(in the rows, 128 means zero)
Known rows:
[123 141 131 124 105   4  99 128 143 119 128 110 125 111 130 125 125 130
 111 104 128 139 120 115 120 112 135 124 116 134 130 139 118 136 129 110
 146 108 110]: revinan
[139 119 127 141 138 200 130 131 123 151 140 131 141 125 120 129 142 126
 139 158 145 103 127 140  93 130 143 127 116 130 124 142 133 124 129 101
 122 135 129]: gozal
[112 130 113 128 135 159 148 110 119 121 122 127 148 135 110 102 147 126
 132 155 134 114 132 141 105 137 144 133 139 124 124 126 138 125 127 138
 127 136 140]: dumus
[123 134 141 123 125 142 111 125 138 134 139 128 111 121 130 125 115 131
 125 124 112 138 127 113 142 121 124 124 119 121 135 107 126 138 112 148
 127 132 136]: bisam
[127 130 140 128 127 115 125 125 130 128 134 132 134 125 132 138 123 129
 122 124  93 140 130 127 138 126 124 126 121 128 134 124 128 130 131 134
 131 125 126]: brustu
[134 127 121 129 118 131 119 137 128 127 123 136  90 134 131 140 116 124
 138 114 133 123 126 127 126 135 121 127 127 128 121 132 124 126 135 120
 128 138 127]: kleskir
[133 129 125 136 115 142 123 138 129 126 126 137 107 139 132 137 113 122
 138 113 128 121 128 135 132 137 124 123 125 128 122 129 126 125 134 108
 131 132 126]: koli
[127 130 140 129 127 115 124 125 130 127 134 132 133 125 132 138 123 129
 122 123  92 139 130 127 138 127 124 126 121 129 134 124 128 130 131 134
 131 125 126]: bretir
[129 129 144 133 122 116 117 133 132 129 124 121 135 120 133 133 128 133
 119 110 119 137 131 125 156 113 112 121 124 132 135 129 119 129 134 141
 132 107 118]: flabu
[112 131 106 118 135 148 149 109 119 127 119 127 135 133 112 108 148 126
 134 157 145 115 133 134 101 133 144 135 145 124 122 127 136 126 124 151
 122 140 137]: brotrur
[126 121 131 112 122 126 124 134 126 125 124 119 137 137 131 144 122 129
 131 106 124 107 125 127 142 135 125 146 113 130 118 128 124 132 144 124
 125 129 135]: treve
[139 139 119 123 129 111 129 128 131  85 144 145 158 134 136 127 120 137
 122 127  75 166 117 127 158 135 123 129 146 137 135 126 124 130 145 101
 128 121 129]: sefube
[137 106 128 152 151 134 139 121 134 109 120 124 114 124 123 118 139 130
 134 131 115 152 126 120 103 126 143 128 132 128 131 122 143 128 118  95
 122 132 131]: nokli
[130 145 126 116 122 108 126 133 122 135 127 130 117 129 131 141 120 126
 129 121 157 119 128 124 131 126 125 131 132 128 124 130 125 127 130 142
 126 134 129]: klinek
[130 145 126 116 123 108 126 133 122 135 126 130 117 129 131 141 121 126
 129 120 158 118 128 124 131 127 125 131 132 128 124 130 125 127 130 142
 126 134 129]: drupem
[122 128 132 125 138 121 134 119 129 126 126 120 143 121 125 121 142 134
 121 138 125 140 131 124 127 117 137 130 133 129 133 125 132 131 121 143
 125 120 128]: statrek
[123 136 144 129 125 149 112 123 138 131 142 128 123 122 128 122 115 130
 124 124 105 136 128 117 145 123 122 122 116 121 137 107 126 136 116 141
 129 130 137]: gigro
[111 121 110 118 138 143 147  99 127 120 126 132 138 128 115 110 151 132
 128 166  86 142 133 129 105 130 146 132 144 125 130 123 136 133 125 151
 122 135 133]: podrare
[117 106 142 126 144 129 148 117 126 150 114 116 143 121 130 134 148 132
 120 138 110 136 142 129 132 114 126 128 130 127 136 127 133 128 119 169
 124 115 119]: gimer
[133 116 113 138 137 157 143 127 127 127 129 126 146 134 125 108 136 123
 136 146 156 113 125 133 108 137 134 128 133 126 125 132 132 123 125 100
 125 134 131]: gobe

Facts:
direr vora treve; fefem vora brenal; greklusin vora nokli; nokli vora kloda; rustok vora fikli
stistu vora sefube; likelik vora fefem; druzak vora flavom; kegol vora lustugi; skubram vora kegol
klinek vora drosi; lustugi vora zipu; sali vora gute; narer vora fidrim; serok vora potam
nuze vora melela; brotrur vora treger; maklofin vora molol; zastim vora bronugri; tredro vora legro
trugres vora zuklen; gebo vora napagrus; drupem vora dreri; mezom vora vubre; breman vora rofom
skozem vora koni; tredim vora skubram; dase vora brotrur; brugaklam vora puselol; gimer vora pabrigrum
butrek vora taplo; kleskir vora maklofin; mosu vora grugrel; stutrudre vora flari; zesim vora fleki
flaske vora sofir; kloda vora tamuk; dreri vora guskur; gute vora podrare; taplo vora plekor
puselol vora soflem; rugrum vora mufibes; revinan vora datrodrel; statrek vora klusun; labom vora dase
grestistul vora plumil; brenal vora nitrisik; tamuk vora trugres; pizon vora rustok; treve vora kovur
klovek vora direr; stofis vora druzak; tragu vora drestor; kluplo vora bretir; bina vora skozem
fleki vora plurir; nesul vora stumum; zipu vora flaske; buril vora klinek; gruka vora drupem
drosi vora bupin; sofir vora koli; vagran vora ragugrak; fenal vora fere; melela vora mugol
bizen vora kiras; napagrus vora tredim; bronugri vora mezom; plinazek vora flebekle; podo vora gobe
treskur vora droski; rofom vora serok; bisam vora pidin; mugol vora kotim; kovur vora vagran
podrare vora suludo; klusun vora greklusin; droski skevom 904; direr skevom 382; flukliple skevom 883
rivo skevom 694; nisu skevom 904; losur skevom 382; nokli skevom 694; rustok skevom 382
druren skevom 904; flari skevom 904; stistu skevom 883; druzak skevom 46; kegol skevom 382
peklon skevom 382; koli skevom 904; dralo skevom 382; skubram skevom 46; stumum skevom 382
sosam skevom 883; gifo skevom 904; sali skevom 883; nitrisik skevom 694; mufibes skevom 883
pebu skevom 904; narer skevom 565; serok skevom 904; flabu skevom 883; sibu skevom 883
tama skevom 565; brotrur skevom 565; zastim skevom 694; ragugrak skevom 694; driskil skevom 46
trugres skevom 904; gebo skevom 565; gozal skevom 694; mezom skevom 382; breman skevom 382
trebrin skevom 565; tredim skevom 694; dase skevom 694; brugaklam skevom 694; gimer skevom 46
butrek skevom 694; kleskir skevom 904; stutrudre skevom 694; molol skevom 904; zesim skevom 694
potam skevom 46; flaske skevom 694; kloda skevom 694; vubre skevom 694; brasiza skevom 382
ruklo skevom 382; gobe skevom 694; grugrel skevom 694; gute skevom 565; taplo skevom 694
sefube skevom 382; rugrum skevom 904; revinan skevom 883; statrek skevom 46; fere skevom 904
grestistul skevom 883; kotim skevom 565; datrodrel skevom 382; brenal skevom 694; flapavon skevom 883
tamuk skevom 883; pabrigrum skevom 382; pizon skevom 382; stofis skevom 883; suludo skevom 883
pliri skevom 382; zusko skevom 46; tragu skevom 694; dripa skevom 46; kluplo skevom 565
bina skevom 904; dumus skevom 565; fleki skevom 46; zipu skevom 883; plurir skevom 883
buril skevom 883; gruka skevom 565; drosi skevom 904; zuklen skevom 565; sofir skevom 694
taklom skevom 694; vagran skevom 904; flebekle skevom 694; bizen skevom 904; napagrus skevom 904
guskur skevom 883; napo skevom 694; bronugri skevom 904; zapan skevom 565; kiras skevom 694
podo skevom 904; treskur skevom 46; gadrilil skevom 46; greme skevom 694; treger skevom 694
pefir skevom 694; mugol skevom 904; druston skevom 883; bupin skevom 382; fidrim skevom 694
kovur skevom 565; podrare skevom 565; plumil skevom 904; maflo skevom 46; klusun skevom 565
geskegra fletril flukliple; geskegra fletril dripa; geskegra fletril podo; flukliple fletril sefube; nisu fletril tragu
losur fletril vubre; losur fletril peklon; nokli fletril zapan; nokli fletril fidrim; rustok fletril gozal
pidin fletril tredro; druren fletril buril; flari fletril taklom; dralo fletril flapavon; skubram fletril flebekle
sali fletril butrek; pebu fletril fefem; serok fletril nulek; flabu fletril brotrur; flabu fletril tama
tama fletril gastus; tama fletril notrek; bretir fletril gruka; zastim fletril skozem; driskil fletril skozem
zubrela fletril nesul; zubrela fletril notrek; breman fletril revinan; trebrin fletril bina; trebrin fletril trugres
dase fletril breskal; pleku fletril greme; brugaklam fletril narer; gimer fletril kluplo; gimer fletril rustok
gimer fletril notrek; butrek fletril driskil; mosu fletril plitrus; kloplogrur fletril suludo; molol fletril melela
stagram fletril kloda; stagram fletril gebo; zesim fletril fikli; vubre fletril plurir; brasiza fletril mezom
dreri fletril notrek; flavom fletril treve; sefube fletril flaske; revinan fletril skozem; statrek fletril mufibes
plekor fletril gimer; labom fletril flukliple; labom fletril kiras; grestistul fletril gadrilil; grestistul fletril nitrisik
datrodrel fletril nitrisik; datrodrel fletril pebu; pabrigrum fletril kluplo; pizon fletril mufibes; pizon fletril buril
brustu fletril bina; brustu fletril ragugrak; klovek fletril gastus; suludo fletril rugrum; pliri fletril peklon
zusko fletril melela; dripa fletril bizen; zipu fletril gadrilil; fikli fletril stistu; sofir fletril flebekle
sofir fletril sovin; flebekle fletril gebo; melela fletril flavom; gigro fletril gadrilil; napagrus fletril kloda
kligis fletril klovek; kligis fletril buril; napo fletril greme; kiras fletril sefube; pestok fletril druston
podo fletril breman; rofom fletril pliri; gadrilil fletril peklon; greme fletril gozal; bisam fletril gadrilil
treger fletril bupin; pefir fletril podo; mugol fletril plitrus; kovur fletril puselol; kovur fletril sibu
podrare fletril labom; podrare fletril bepla

Rows:
No name comes twice in this set of rows, the named rows included.
[137 128 155 125 131 161 110 133 128 163 142 135 115 112 130 169 131 134
 126 137  92 129 133 128 120 113 134 126 104 135 132 139 126 134 129 143
 124 125 119]  rustok
[130  99 121 140 142 150 144 117 135 128 132 128 147 127 129 114 141 128
 130 153  92 139 129 129 110 132 134 124 129 126 135 128 133 129 124 108
 125 128 124]  flebekle
[133 145 133 123 118 116 115 144 124 133 119 120 120 124 130 134 124 131
 125 107 180 118 127 125 148 114 116 127 132 133 125 135 117 126 133 142
 128 115 123]  buril
[130 102 108 124 144 147 132 142 127 140 128 127 108 121 126 102 141 128
 128 155 172 124 119 133 103 144 127 137 136 122 124 143 134 120 105 130
 129 138 134]  tredim
[113 141 141 131 131 200 110 116 142 134 146 115 140 116 117  84 124 133
 124 143 146 126 125 111 143 113 130 120 120 114 140  91 126 141  97 151
 125 128 150]  gadrilil
[133 136 120 115 128 100 129 125 131 101 137 142 134 131 136 136 122 136
 123 128  78 162 122 121 147 130 126 131 143 134 133 126 125 133 137 125
 125 126 127]  labom
[111 124 113 122 138 154 151 111 119 129 116 125 135 134 113 110 149 127
 133 154 139 116 135 138 104 135 144 135 141 123 122 126 139 125 123 151
 124 137 138]  kluplo
[123 135 130 115 121 122 126 151 127 140 129 128 108 136 138 137 117 129
 129 121 168 128 130 138 141 134 136 129 130 127 122 130 134 127 100 140
 131 126 129]  lustugi
[127 128 137 121 128 108 124 126 131 130 131 131 121 124 133 143 124 131
 123 123  97 143 130 123 136 125 126 128 124 129 132 125 128 132 126 140
 128 127 125]  mosu
[130 120 102 126 129 156 153 137 132 122 129 127 140 150 137 114 130 128
 145 148 171 128 127 138 121 138 154 124 148 129 120 127 138 129 103  89
 119 129 128]  flaske
[129 124 142 131 129 116 127 128 130 133 131 129 135 124 135 140 124 129
 121 121  98 139 131 127 141 124 120 124 121 129 135 125 127 129 130 134
 131 122 122]  pabrigrum
[123 117 138 120 132  96 139 121 129 142 118 128 117 125 138 148 127 127
 122 121  98 142 138 121 140 122 115 126 129 126 134 124 127 129 127 164
 126 126 117]  dreri
[139 149 145 142 126 113 109 148 123 113 112 118 105 122 124 134 123 133
 126  87 186 129 125 123 145 112 124 129 128 135 124 129 127 124 130 122
 129 115 130]  tamuk
[129 139 132 121 125 112 128 135 122 133 124 128 120 131 131 139 121 126
 128 116 154 120 129 129 135 129 123 132 128 128 124 128 128 125 129 139
 128 131 130]  nesul

The same objects again, as new rows of numbers:
Known rows:
[128 134  79 134 151 143 112  43 176 154 121  87 136  94  99 143 169 198
 118 175 125  63 194 138 170 190 112 161  96 185 134  87 123 147 190 160
 134]: mezom
[120 110 112 109 145 172 103 111 159 153  98  87 134 107 103 121 155 201
 147 149 150  62 188 128 156 203 144 138  88 207 126  81 132 138 197 155
 125]: sefube
[145 103 125 135 110 182 154 108 155 110 112 108 187 121 135 104 185 154
 130 169 139 134 193  91  98 112 150 127  93 131 132 133 119 146 119  50
 183]: gadrilil
[149 140 172 112 111  97 148  97 153 107 154 109 114 116 133  57 122 107
 150  92 105 134  94 117 135 126 139  97 167 118 122 161 139 129 111  95
 117]: zuklen
[117 104 139 130 137 111 123 120 130 160 144 123 105 142 123 145 111 127
 136 119 121 121 107 144 141 149 116 125 124 147 127 100 118 119 147 168
 122]: greme
[123 104 120 121 144 122 114 127 170 109 144 137  90 129 108 123 105 109
 119 126 139 126  94 152 134 129 119 123 125 107 143 114 106 116 135 186
 110]: suludo
[109 138 126 165 148 102 174  53  99 149 169 125  98  96 162 157 131 147
  93 127 131 150 126 140 114 119 105 140 148  80 142 130 155 116  91 206
 124]: stistu
[126 127 141 128 135 120 140 128 111 139 127 132  99 127 123 122 111 104
 137 121 129 128 107 141 141 128 132 128 136 103 124 121 124 119 130 169
 107]: guskur
[124 129 135 131 133 116 129 125 112 140 134 138 104 132 129 135 107 109
 129 110 119 135 103 144 136 127 124 126 137 116 128 125 129 120 125 153
 116]: sosam
[140 135 144 135 126 114 111 186 109 135 154  96 129 160 169 188 126 125
 149 128 167 143  88 167 119 151 133 132 138 116 109 148 122 134 119 154
 107]: zipu
[103 189  74 145 122 110 127 177 111 161  78 106 120 117 103 155 114 168
 132 129 113 110 142 139 158 175 110 171 171 144 127 144 111 130 174 187
 102]: mugol
[113 155  84  97 157 121 111 161 135 134  92 125  92 106 100 146 131 160
 123 145 146  97 118 140 154 147 118 149 151 147 132 141 144 118 161 197
  77]: fere
[109 153 106  90 147 111 106 197 116 150  73 126 107 133  88 145 119 151
 148 139 131  99 105 129 151 155 123 139 160 177 122 137 127 118 167 174
  82]: flari
[109 156  76 101 154 109 117 146 127 145  99 132 104 107 107 170 135 168
 116 140 135 104 117 145 138 147 112 151 151 153 135 142 146 121 149 191
  84]: pebu
[108 176  75  92 162 103  65 130 117 126 105 151 107 106 120 152 121 165
 108 115 112  89 135 137 164 144 113 155 138 161 139 110 179 124 162 185
  88]: bizen
[151 150 139 116 117 132 130 108  67 116 121 178 155 128 161 117 125  67
 126 117  97 153 130 114 129  66 140 124 118  86 118 140 173 131  86  60
 132]: tredro
[128 131 139 159  98 137 172 166 107 117 124 129 144 138 145 115 122  97
 132 124 129 177 122 114 101 101 140 126 146  75 123 163 107 128  90  90
 146]: gigro
[137 134 142 140 111 134 142 135 114 100 125 151 137 135 146 102 123  84
 126 124 119 166 127 112 113  82 136 123 135  68 133 142 125 129  96  99
 143]: drupem
[127 141 151 149  92 139 134 183 112 104 122 142 148 143 156  93 102  95
 135 101 121 166 133 106 108 102 145 126 143  78 129 148 115 131 104  93
 151]: geskegra
[143 124 160 109 100 103 151 113 152 102 153 132 137 137 159  57 129 109
 119  88  68 172  80 104 132  88 143 115 168  81 132 170 145 124  95  71
 136]: greklusin

Rows:
No name comes twice in this set of rows, the named rows included.
[128 137 146 177 123 142 223 103 104 109 144 114 125  99 167  93 148 117
 113 157 153 181 141 109  88  93 137 131 163  15 140 167 124 125  74 165
 140]  fikli
[122 105 107 109 149 160 114 102 170 160 103  83 131 108  93 142 165 202
 139 162 161  68 175 129 147 197 136 137  89 204 126  94 121 135 178 150
 127]  stumum
[132  94 140 120  88 142 138 117 201 118 135  91 192 145 139  80 177 185
 128 118  94 157 157  74 104 132 149 112 124 170 138 138  97 142 121  21
 192]  statrek
[161 154 162 118 144  96  79 101 120  90 164 133 143 144 165 166 134  98
 138 140 135 121 124 140 104 100 109 111 126 137 127 131 154 143 100  92
 136]  gebo
[145  98  95 145  77 191 151 139 163 126 103 101 195 121 123 125 176 156
 132 152 157 136 177 111  93 130 159 131  79 137 120 146  83 144 118  25
 179]  zusko
[124 106 100 105 160 152 110  60 160 161 114 100 135  99 103 154 178 200
 129 163 143  63 172 136 149 181 134 141  84 214 130  91 146 137 174 146
 127]  peklon
[133 114 159  94 152 105  98  95 102 152 129 149 109 146 118 132 112 100
 143 117  96 100 111 132 166 135 126 116 112 162 119  86 159 122 152 142
 115]  taklom
[155 154 111 160  92 127 162 127 115 111 123 147 155 131 130 115 125  69
 125 139  98 155 122 135 134  85 123 150 137  60 119 161  98 139 104  70
 143]  melela
[ 99 169  72 105 147 108  84 165 122 141  97 140 109 112 118 162 112 174
 115 110 118 100 129 133 148 155 116 154 142 167 134 123 154 122 163 186
  94]  podo
[144 142 158 121 137 111 120  85 123  94 140 148 113 115 130 104 112  91
 142 133 129 122 137 121 107  99 122  98 132 122 136 116 143 132 112 118
 132]  brotrur
[124  93 137 119 163 142 125  99 143 107 189 156  99 130  80 121 103  94
  55 124 139  82  90 153 180 151  89 123 103 159 111 124 133 110 153 129
  97]  ragugrak
[116 144  58  93 179  99  59 121 188 102 131 150  94 116  92 167 127 169
  83 145 122  95 117 154 155 132  93 150 136 157 156 115 134 123 164 193
  97]  rugrum

